q267_q148: [-29  -3  12  20  22  -5   5 -13  -3  17  12  65   1 -24  12 -12  -7   4
 -16  18  11 -14  13 -23   8   9  40]
q459_q616: [ 12 -14  13 -24  -7  -4 -31 -21   1  26   5 -49  18  34  -1  15  36 -10
   1 -37 -23  23 -45 -15 -23   1  16]
q567_q692: [ -5   4 -13   4 -19   9   5  -8 -12   1 -24 -36  -4  40 -22  15  28   5
   8   3 -25 -13 -24  10   2  -8  17]
q267_q148: [ 18  10   1  21 -10   4   6   4   7   5   2 -17 -30  11  -8  -7   2   1
   9   9  -1   6 -28   6  15  -3 -10]
q459_q616: [ -5   3  -9   8  24  11   0  13   3  31   2  -8   8  -2  12 -10  11  -6
   8  32   3  26   1  16   5   6  -7]
q575_q379: [ 17  15  -1  42  -1   7  20   8  10  15   2   7 -44  10  -8 -24  -3   5
  14  23  11   5 -28   9  28   0   0]
q567_q692: [ 11  -8 -18  30  26 -16  33  19  32 -20   2  78 -32 -39  -2 -48 -38   4
   4   6  54  -3  26  -6  15  15  16]
q193_q230: [-10  -9 -25  -3  15  -4  16  17  14  11  -7  29  19  -7  -3 -21  -1   2
  -4  19   9  -4  28   8  -6  -7  42]
q567_q692: [  1 -14  27 -27  19 -20 -33  11  25  11  56  29  30 -69  37  -7 -31 -17
 -32   4  12  23  31 -25 -19  -1 -10]
q193_q230: [ 22  14   2  11 -35   2   0   7   5 -14   5 -40 -30  11 -16   8  -3   2
   2   9 -17  -8 -26   9  12 -17 -21]
q193_q230: [  0   2 -19   6   9   1  20  20   8 -13  -9  20  -3 -14  -2 -15 -17   3
   5  16  17  -4  28  15   6  -1  -6]
q459_q616: [ 11 -10 -19 -20   4   3  -5   6   3  -3 -18 -38  15  20  -6   5  17  -6
  14 -16  -3  19  -4  14 -15   4 -10]
q331_q239: [-11 -28 -34  -9  31  -4 -10  -2   4 -23 -31 -25   9  -2  -7  11  25 -15
  13  -6  12  25   1   1 -15  38 -12]
q575_q379: [ 16 -18 -16 -10  20  -9  15  -2  13  -1 -20  24   7  17  -5 -25   3   1
  18 -45  30  13   2  -2 -14  14  23]
q267_q148: [-13  -1   0 -12  -8  -5 -10   8   2 -10  14   1  16 -27   4  11 -11  -3
 -21  21 -12 -13  25  -3  -6 -12   1]
q331_q239: [ -1 -15 -10  -7  57  10  -5   1  -3  24 -16  -1  21   4  23 -12  18 -13
  26 -13  31  53   4  10 -10  40 -28]
q331_q239: [ -7   6   8  26  -5  -3   0  -3   6  14  16  12 -21  -9  -3  -5   1   1
 -11  30  -8  -9 -18 -11  15  -4  22]
q575_q379: [ -6   1   4  31  22   4  -3  -1  10  44  15   9 -14  -2   7 -16  16  -6
   0  35   1  21 -28  -6  14   9  23]
q459_q616: [-11  -6   5 -16  25   1   7  -5  -7  22  -2  41  32   3  16 -14  -1   4
   2 -21  15   4  24  -3 -12   3  24]
q193_q230: [-18   4  10  -4  20  10  -4  -4 -16  20   3  13  20  -5  19   3   2  -1
   0   8   2   8  15   2   0   7  -8]
q575_q379: [ 19   1  -3   1 -37  -7 -11   0  11 -21   3 -47 -22  10 -22  15   6  -2
  -5  -2 -23  -9 -30  -3   0 -13  -5]
q331_q239: [-14  -8  -7  18  22   2   6 -18 -10  -2 -22  13 -13  11  -4   0  16   0
  12  -7  13   4 -14  -8   6  29   6]
q575_q379: [ -3 -15 -17   0  19  -2 -11   2   9   2  -8 -22   2  -3  -1   2  18 -12
   5   9   3  23 -10   0  -6  19  -3]
q193_q230: [ -8 -13 -10   8  -4 -15  -2  -4  16  -4   3  13  -7  -8 -14  -4   6  -2
 -15  10  -5 -13  -8 -18  -3  -1  45]
q331_q239: [ 18  -6  -9  -5  -5  -5  -6  10  18   5   5 -26  -2   4  -6  -5   7  -7
   2   0  -4  15 -14   4  -6  -5   2]
q267_q148: [ 21   2  -7 -14 -16  -1  -4  17  14   7   7 -34   6   9  -6  -3   2  -3
   1   2 -12   9  -6  13  -7 -20  -1]
q193_q230: [ 14   1   2  11  -1  -1  -6   3   9  -5   5 -20 -22  -5  -1   0   0  -6
   6   4   4  15 -20   0   7   9 -25]
q331_q239: [-26   0   5  21  37   5  -8   5   5  45  23  29   8 -30  23 -13   6  -9
 -12  54   4  19   6  -6  10  10  18]
q267_q148: [-12   9   0   2 -24   2 -11   5 -12 -50   1 -30 -15 -29  -5  35 -17  -2
 -12  28 -17 -21  16   4  10  -1 -55]
q575_q379: [-13  11  55 -24 -38  -9 -27 -24 -17  14  45  15  24 -12  15  24 -14   6
 -39 -16 -37 -35   1 -32 -10 -35  23]
q459_q616: [ 10  10  18  22 -11  -4  -2  -3   5  -8  19   8 -33 -17   2  -2 -17   1
  -5   8   4  -4 -16 -10  17   1 -18]
q331_q239: [-22 -13 -21 -11  13   0  12  -8  -7  12 -26  20  29  23  -9  -4  21   6
   1  -9  -2 -12  13   0 -14   0  56]
q567_q692: [ 40 -10 -36  -3   2 -12  27  32  43   7  -8   9  -5  13 -18 -48  -7   2
  15 -13  25  14   2  18  -8 -15  38]
q567_q692: [ -6   1  13  30  11  -5  -5  -6   9  14  20  22 -25 -21   6  -9  -2  -4
  -9  25   6   5 -19 -18  15  11   9]
q267_q148: [ 33   8 -24  -5  20  23  32  15  -4  27 -39 -21   6  61  -3 -29  17   7
  50 -32  24  35  -8  44   0   5 -16]
q193_q230: [-10   6   3  10 -13   1  -2  -1  -2   4   7  -3  -6  -3  -5   7   2   2
 -11  23 -16 -14  -4  -2   7 -11  13]
q331_q239: [ -3  14  24  -4   9   9  -3   6 -10  13  21  18  12 -22  27  -2 -22   1
  -4   9   7   8  23   6   6  -4 -34]
q459_q616: [  7 -11 -44  17  10  -5  15  25  25 -28 -21 -12 -22 -12 -19 -13   0  -6
  11  28  17   9   7  16   6  13  -6]
q267_q148: [-25  -3  12  16  25  -6  18 -15  -2  34   8  88   9  -7  11 -29  -6  11
 -11  -1  18 -18  14 -23   4   2  70]
q459_q616: [  6  -5   6 -17  -9  -4  -6 -10  -5  -7  -4  -8   9  13  -2   8   4   1
   1 -31  -4  -3  -5  -6 -12  -2   2]
q267_q148: [ -7   3   6   2  -8  -6   6   4   7  12  16  31   6 -11   0 -11 -11   6
 -17  13  -5 -19  12  -8   1 -20  37]
q459_q616: [  5  20 -19   5 -29  11  19  23  -9 -55 -19 -26 -21 -10 -15  16 -26   8
   7  24  -4 -25  30  31  17 -12 -59]
q575_q379: [ -8  -2  37  -3  33  -2  -9 -18 -11  18  22  54  11 -25  36 -10 -17  -2
  -2 -27  28  16  12 -22  -1  22 -15]
q267_q148: [ -3   0  -5 -23 -14  -1  -2   7  -5 -19  -4 -10  20  -4  -2  13  -8   2
  -7  -6  -9 -13  25   7 -11 -13  -8]
q575_q379: [ 22 -21  -1   5   7 -15 -23 -10  25   4   8 -31 -20   4  -7  -2  22 -16
   4 -19   4  32 -51 -21  -8  22   5]
q567_q692: [ 13   8  24 -11  -7   6  -9  -7  -9  18  12 -14   6  14  11   4   1   1
   4 -21  -7  10 -14   0  -3  -7 -16]
q575_q379: [-10  -2   2  35  42   7  -6   0   8  42  12  11 -16 -15  17 -16  16 -12
   6  41  14  37 -23  -4  17  28  -1]
q567_q692: [-15  -3   5  14   5  -6  -7  -6   3  -2  11  15  -9 -21   2   4  -2  -3
 -13  20  -2  -6  -2 -15   6   7   9]
q331_q239: [  7   3   0 -22 -22  -8 -18  29  21  -1  34 -25  19 -34   6   6 -18  -8
 -26  34 -22  -1  23   7  -9 -33  -7]
q567_q692: [-13  -4 -10   4 -15 -11  16  -8  -4 -37 -16  33  -9  -4 -19   3 -12  11
 -10 -10   3 -42  18 -12   1  -4  29]
q193_q230: [  9   0 -23  -3   9   3  16  24  14   9  -6   3   9   1  -2 -21  -4   1
   8  14  10  10  18  21  -1  -9   8]
q193_q230: [-12   5  17  14 -17  -1 -19 -15  -5  14  17 -18 -11   1  -3  19  15  -3
 -16  22 -29  -9 -31 -16   7  -6  14]
q567_q692: [ -8  -1   3 -15  21   3   0   7 -10 -20  -1  19  17 -28  20   4 -22  -2
   2  -6  21   7  41   6  -4  14 -44]
q459_q616: [  7  10   7   1  -3   2  16   6  -6 -25  -1  27 -10 -14   5  -6 -31   8
   5 -11  19 -12  26   6   9  -1 -31]
[ 30  17  25 -15  -5   8   0  13   1  19  23  -6   8   1  21 -12 -21   1
   9 -19   7  20   5  15   0 -16 -40] => q331_q239
[ 28  -5  -5  13  21   5   0   2  16  40  -3 -25 -13  30   1 -23  26  -8
  26 -11  12  46 -46   8   2  15   2] => q267_q148
[ 35  -2 -10 -26 -38 -11 -10  25  29  -7  16 -49   6   4 -15  -1  -5  -5
  -8  -4 -21   3  -7  11 -15 -35   3] => q331_q239
[ -2  18  35  25  -2   7  10 -26 -25  -4   3  35 -30   5   9   1 -15  12
   7 -21  13 -15 -14 -13  22  12 -23] => q567_q692
[ -7   7  -2  16  39  13  23   7 -10   7 -11  46  -3 -11  19 -22 -16   4
  19   6  37  14  27  13  14  22 -25] => q575_q379
[-43  10  29  26  32  14 -19 -16 -26  25  21  21   0 -35  32  18   2  -7
 -13  50  -4   9   4 -13  19  25 -28] => q193_q230
[-25  23  41   5   0  20 -10 -23 -47  -6   7   6   0 -10  25  33 -12   5
  -2   3  -8 -11  10  -3  16  11 -61] => q193_q230
[ -8 -18   9 -22  -4 -19 -28  -6  14   6  26   0  24 -23   6   9   4 -10
 -28  -3 -15  -1   1 -26 -21  -7  31] => q267_q148
[ -2 -11  -2  13  11  -6 -11  -6  18  43  13  -4  -1   9  -2 -12  28  -8
  -6  16  -9  17 -35 -14  -3   2  51] => q575_q379
[ -8 -28 -51  -4  19 -23  10  34  44 -26  -4  29  10 -47 -13 -24 -14  -9
 -16  35  21  -2  44   1 -13   2  40] => q567_q692
[ 22 -24 -33 -27 -28 -22   6  -3  14 -71 -36 -24  -7  17 -37  10   0   2
   7 -59   6 -21   2  -5 -23   3   6] => q459_q616
[-5 -2 -3 -4 11  2  2  2 -2  6 -3  7 10 -1  5 -3  1 -1  2  2  5  5 10  3
 -3  3  2] => q267_q148
[  0  -4 -21  22   6 -10  20  13  17 -29  -7  34 -26 -25 -12 -18 -20   3
  -1  17  23 -13  16  -1  12   8   7] => q459_q616
[-22  -8  -7  12  12  -1  -4 -14 -13 -34 -18   4 -13 -15  -3  19   3  -3
   1   5   7  -7   5 -10   6  29 -21] => q331_q239
[ 17   8  -3  -5 -28  -2  -6  19  15  -4  15 -34  -6  -4  -8   4  -6  -2
  -8  19 -19  -3  -5  10   1 -26  -8] => q267_q148
[-16   3  18  14  28   5  -2  -6  -5  39  17  37   7 -13  22 -13   1  -1
  -4  17   9  12   2  -9   7   9  14] => q575_q379
[ -3   2   2  -1  -3  -3   8   2   3  12   6  25   8   0   0 -12  -6   6
  -7   1   0 -12  10  -3  -1 -13  30] => q267_q148
[-14   7   7 -30   5   7   6  12 -10  30  11  29  51  -3  19  -8 -11   7
 -11   3  -6  -9  46  12 -14 -28  24] => q331_q239
[ -2 -14 -40 -14  12   2   5  15   3 -30 -35 -30  11   4 -12   7  10  -6
  15   1   7  11  20  21 -11  15 -20] => q575_q379
[ 35   8 -20   2 -14   3  20  28  16 -23 -11 -22 -21   7 -13 -15 -17   3
  19  -3  13   7   4  28   7 -10 -32] => q193_q230
[-17  15  20  -4  37  24  -1   0 -31  19   1  15  21 -12  38   5  -9  -1
  13   8  16  24  30  17   8  20 -60] => q193_q230
[ 18 -10  14  10  -7 -20  -5 -15  17 -15  13  21 -28  -9  -6 -10 -10  -2
  -5 -31  15  -3 -26 -29   0  10  13] => q459_q616
[ -6   9  33  17 -11  -1 -16 -17  -5  24  29   4 -14  -5   8   7   3   0
 -16  13 -18  -6 -29 -21  11  -7  11] => q459_q616
[-19   6  -2  15  22   3  15  16   9  40  18  55  13 -23  15 -29 -11   4
 -13  45   9  -3  28   4   9 -13  42] => q267_q148
[ 39  16  23 -14 -29   2  -5   8  -2 -32  13 -32 -18  -4   5   9 -30   1
   9 -33   4   6  -3  10   3 -10 -75] => q331_q239
[  5   5  -6   8  10   8  11   6  -1  11  -8   1  -4  10   1 -11   3   2
  13   4   8  10  -2  12   6   3  -5] => q267_q148
[-11   4  22 -27  19  14  -9 -10 -23  49   6   5  48  20  27   2  14   1
   3 -19  -7  17  10   4 -15  -5   6] => q459_q616
[ 35   6  -4  13  13   6  15  16  18  30   3  -3 -16  18   3 -34   0  -1
  24  -7  22  34 -21  17   8   1  -7] => q567_q692

q131q839: [ 20   9   2  11   3  -6  -6   3  -9  17   2  -4  -9  -2  12  -6   1  -8
  -5   0 -20  22  -2  -9  -4  -5 -11]
q131q839: [-13   6  -2 -10 -15   5  -1   6  11  -6  11 -21   1  -7 -26  -2 -15   2
  -2   2 -20   9  -7  13  -9  12 -12]
q131q839: [  9   5  -4  10   0   6 -10  21 -20  -9  11   3   5  -6  20  -7 -33  12
 -26  -6  27   4   3 -23   6   2   0]
q497q662: [ 12 -11   7  10  10 -19   1   7   9   7   8  10   5 -14  14  -9  15  12
   9  16 -19  18  13  -7  10 -12 -10]
q906q352: [ 28   2  11   9  -7 -18   1   6 -18   9   0  18   0  -3  25 -15   0   0
  -7  10  16   1 -16  -5  -6 -20  10]
q593q703: [ 20  16  -7  19  -2   9 -16   7 -30   9 -12  -8 -12   5  22  -4 -19 -20
 -29 -32  16  27  -6 -38  -3  12 -25]
q593q703: [-26 -10 -16  -7  19 -11  12 -21  15 -27  -2   6  22   1  -9  15  22  19
  16   6  11 -20  15  27  16  -8  23]
q157q569: [  8  16  24 -10  -4 -33   4 -22 -33 -29 -18 -17   6 -16  19 -24  -8  28
 -12  15   4 -15 -60 -15  -8 -17  15]
q157q569: [ 12  -4  11  13   0 -17   2 -10  -6  -6 -26  -5  -1   3  17  11  21  -2
  -8 -20  26 -16 -12  11   8   4   2]
q131q839: [ -6   2 -47  15  21   6  -1   1   0  -4  19  24  19  11   6  17  -1  -5
  -5 -10  26  15  43  18  13 -11  16]
q906q352: [  3 -16  21 -12   2  15   6  -5  -4  11 -15  30 -12  15  10  -3  12  -7
  17  10  23 -39  -3 -21  -2  -8  22]
q593q703: [ -5 -13  13 -25 -39  -8  12  11  16   4  16  20   5 -10 -27 -30  -7   0
  20  34  -7   3 -23   5 -24 -12  -2]
q497q662: [ -5 -24   1   0 -10 -18  12  -9  17  -6 -16  25  11   2  -2   0  32  -5
  17  -3  29  -8   3  11   5  -6  -2]
q157q569: [  6 -13  -3  -8 -31  32   6  28  30  42  24  29 -16  24 -31  14   0 -38
  16   8   7 -18  23  47 -21   4  17]
q157q569: [ -3  -3  29 -29 -18  30   3   7  12  29   8   2 -27  10 -27  -8  -7 -15
  23  27 -34 -25 -13  -4 -24   4   9]
q131q839: [ 22  -3 -12  32  51   1  -5   1   2  23   7  16  -4  10  37  27  28   2
   4  -1 -11   0  54   8  29 -14  18]
q593q703: [ -8   7 -16   8  14  -9  -1   2   3 -19  14 -14  16  -9   1  12  -8  21
 -11   0  -2   2  13  24  12  -1  10]
q497q662: [  4  15  20 -10   6  13  -3 -19 -18   8 -21 -19 -23  12   2   4   1  -9
   0  -3 -15 -25 -28 -12 -10   5  11]
q906q352: [-16   0  -6  -2  17  -7   3 -22   0 -19 -15  -9   8   0   0   8  16   9
   6  -7  -1  -6   0  -1  11   1   2]
q906q352: [  6   8  -5  13 -11  -6  -7  10  -2  -5   0 -22   1  -6   0   7 -11  -1
 -22 -20   5  14  -5  14   0  15 -15]
q157q569: [-21 -19  -2 -14  -2  19   7  -2  38  19   5  11  -7  10 -34  10  24 -18
  35   8 -28  -2  28  14  -2   8  -9]
q497q662: [  2  -2  26  -4   0 -17   6  -2   9 -10  -4 -21   0 -11   0   5   9  23
   3  14 -16 -27 -17  26   4   0  13]
q131q839: [  4  -3  -7 -11  13  -6  13 -33 -11  14 -14  43  -1  21   9  -7  34 -19
  29  17  10 -14  -6  -7  -8 -33  30]
q906q352: [-16   7 -12  10  23 -28   0 -33 -11 -40 -29 -27  18 -10  12  10  18  21
 -10 -25   9   6 -10  -3  21   5  -9]
q906q352: [  6  26  26  -4  -5  22 -12  25   4   9  23 -60 -23  -8 -16  18 -39  15
 -23   7 -52 -23 -13  36  -8  25  10]
q497q662: [ -9  -9 -22   3   0 -18   8 -10  11 -10   2  17  19  -2  -6  -1  18  -1
  10   0  12  16  11  15   4 -11  -2]
q497q662: [-39  12 -32 -13   0  -2   5 -27   7 -37  -6 -25  20   3 -33  15  -1   4
  -2 -17   5  -1  -7  33  -1  11   4]
q906q352: [ -9   1 -15   1   1  -2   5 -11  15   0  -1  -5   4   8 -16  18  17 -10
   7  -9  -5  -1  10  36   0   3   5]
q131q839: [-21  -6  -2 -22 -36  -7  10 -14   3 -21 -17   4  10   2 -28 -14   0 -10
   6  -7  29  -5 -34   3 -18   6  -8]
q131q839: [  0  15 -37   5  -4  13  -9  21 -32 -17  28  23  20   0  14 -15 -55   5
 -33  -5  51  19   8 -24  -4 -10  12]
q497q662: [-14 -11  -2  -2   3  -8   4 -13  11 -10 -14  -1   6  -2  -6   2  19   1
  11  -7   0   4   3  -5   8   5 -13]
q593q703: [-10  11 -36  -2  35   4   7 -32  -3   4   4  20   8  22  -1  17  24 -11
  19   6  -6  -4  23  21   4 -24  34]
q497q662: [-18  -5  -8   2  -8  18  -9  28  13 -16  17 -18   8 -12 -14   5 -33  14
 -18 -13   6  10  20  -5   9  27 -21]
q593q703: [ -6 -19   3  11   0 -12   0   7  25  -6  -6  -8   7 -13  -3   6  18   7
   5 -11  -6  15  19   3  16  14 -29]
q157q569: [ 23   3   0  21  -4  18  -7  23   7  30   6  -3 -17  16   6  28  -1 -24
 -15 -21  10 -11  22  35   1  14   7]
q157q569: [ 26  33   5  18  15   8 -16  17 -19  14  20 -40 -15  -4  16  14 -30   8
 -32  -2 -34   3  -2  17   0   6  10]
q157q569: [ 12   7 -14  12 -10 -27   7  -1   4  -5   9   0  15  -1   0  11   9   2
  -9  -1  16  -2  -5  60  -3 -13  21]
q593q703: [  1   4   0  -6 -11  -4   2  10   3  -1  19  -2   5  -9  -9  -9 -15   8
  -2  16 -10   5  -6  13  -8  -6   5]
q593q703: [  1  -9  11  -8 -21   0   2   3   0   6  -9  12  -5   0  -5 -16   0 -12
   6   1  10   4 -15 -20 -11   2 -14]
q593q703: [-15 -29 -10  -6   4  -7  15 -21  34  14 -13  34   4  10 -18   1  55 -22
  46   5 -11  14  26   2   4  -9 -15]
q131q839: [  8  13   9  -7  12  17  -7  13 -19   7  23   2  -8  -3  12 -11 -32  16
  -7  26 -17  -9  -2 -23  -4 -11  20]
q906q352: [ 16   1 -17  12 -25  -5  -4  25   5  17  22  14   5  -5  -5 -12 -14 -18
 -10  -3   5  41   9   9 -12  -3 -20]
q497q662: [ 13  21 -26  -5  -7   7   4 -18 -27  16   1  29  -3  29   1  -1  -3 -34
  -2  -1  29  -6 -16  18 -25 -24  36]
q157q569: [ -1  -2 -21  -8 -25   2   5  16  -1   0  26  34  16   2 -10 -17 -22  -6
  -2  15  31   8   1  12 -16 -17  15]
q906q352: [ 19   5   8   9 -25  10  -4  22   5  20   5 -10 -14   8  -6  14 -11 -19
 -16 -14  10 -10  -4  36 -12  15   3]
[ 32   4  36   5 -17  11  -7  46  -7  18  27  -7 -16  -8  16  -2 -39  16
 -24  21   3 -32  -9  15  -7   2  24] => q497q662
[ -5  11 -14  17   9 -29  -6 -13 -14 -36 -16 -31  19 -18  14   0  -2  20
 -25 -28   9  29 -12 -10  16   9 -26] => q906q352
[-12  18  24 -11   8  11  -7  -2  -3 -16  -4 -56 -12 -10 -11  12 -21  23
 -13  -1 -37 -24 -21   5   2  24   1] => q497q662
[  3  15  10   6  21   4  -6   8  -7 -11  13 -31  -2  -6  10  21 -18  30
 -19   6 -13 -31   2  27  12   5  29] => q593q703
[  1 -22  14  13   8   7  -4 -16  -2   6 -53   6 -17  15  19  10  37 -25
   6 -45  30  -4   7 -49  17  23 -34] => q593q703
[ -7 -20  14  -6 -10   1   4 -11   2  -4 -32  13  -5   7   2  -5  20 -12
  11 -16  28 -12 -10 -29   2   9 -15] => q593q703
[ 13 -27  15 -10 -25   7   8  -2  27  57 -12  43 -25  14 -18 -23  44 -54
  48  11 -31  32   7 -30 -23  -6 -39] => q593q703
[-15   5 -23  -5  34 -31  14 -44   5 -17  -2   6  21  -2  -2   4  40  15
  27  20 -28   7   5  23  10 -31  21] => q906q352
[ -7   7 -35  -8  -7   4   4  -9 -22 -10   8  36  17  12   0 -15 -17 -12
  -4   1  44  10  -3 -11 -12 -21  18] => q131q839
[  1  11  -8   5   6 -15  -3   0  -4  -9  12 -14  10 -15   2  -8  -8  14
  -7   7 -21  25  -3   0   2  -6  -9] => q906q352
[ -2 -37  -6   9 -26   5   2  34  22   1   6  40  13  -1   0  -4  -2  -8
   0 -12  57   6  31  -8   8   9 -19] => q497q662
[ -5   4  17 -19  16  11   9 -12   4   5   6   1  -9  11  -6  13   8  12
  19  31 -19 -53  -5  29  -3 -14  51] => q593q703
[-10   3   3  -5  -7  26  -8   9  -4  -3  -5 -15 -10   5  -9   6 -22  -5
 -12 -17   9 -10  -2 -15  -2  23  -8] => q497q662
[  7  -3  -8  -8 -30   9   5  20   0  12  21  32   4   8 -11 -11 -20 -15
  -1  13  31  -6  -3  18 -20 -11  19] => q157q569
[ 31 -13  -8   6 -26  -9   1  29  -8  31  27  62   6  -5  17 -43 -12 -19
   5  25  21  44   7 -33 -18 -32 -12] => q906q352
[ 24   8  11  10 -14  -8  -9  26 -18   5  16  -2  -1 -17  19 -23 -31   9
 -22   8   0  23 -13 -24  -7  -4 -14] => q906q352
[ -2  28 -19 -11  37  23   2 -39 -39   1 -11  15  -9  36  15  17   2 -12
   3   2  18 -45  -8   2  -6 -24  64] => q593q703
[ -2 -19  15  -1  -7  -7   9 -14  15   3 -30   8  -6  10  -3  11  37 -13
  17 -13  18 -23  -4  12   4   6  -2] => q157q569
[ 13   4  17  13  16   6 -10  19   5  12  12 -25 -12 -11  11  10  -8  15
  -9   4 -36   2  15  -1  12  10  -8] => q131q839
[ -6  -1   9  -6  -8   2   2   0   4  -9  -5 -11  -1   0  -7   6  -3   5
  -3  -3   7 -20 -10  13  -1   8   7] => q497q662
[ -2  -6   5   3 -24 -16  -2  25  10 -17  14 -15  14 -25  -8 -13 -22  20
 -15   1   3  20  -7   5   1  10 -24] => q593q703
[ 24   7  11  11 -19  -1  -4  18  -5  15   3  -8 -10   3   6   6 -10 -11
 -19  -9  11  -8 -11  25  -9   6   5] => q906q352
[ -7  -3 -32   9  11  -3   1 -21  -5  -2 -16  20   9  12   4   2  22 -22
   6 -24  21  27  16 -18   6  -4 -15] => q593q703
[  0  11   3  -7 -15  35  -8  11 -16   7  -3  -4 -17  17  -6   5 -31 -19
 -17 -16  25 -22 -11 -10 -14  17   9] => q497q662
[ -7   8 -48 -10  -4   0   8 -28 -13  11   4  48  12  21 -12 -20  12 -38
  20   4  14  39   2 -13 -22 -31   4] => q593q703
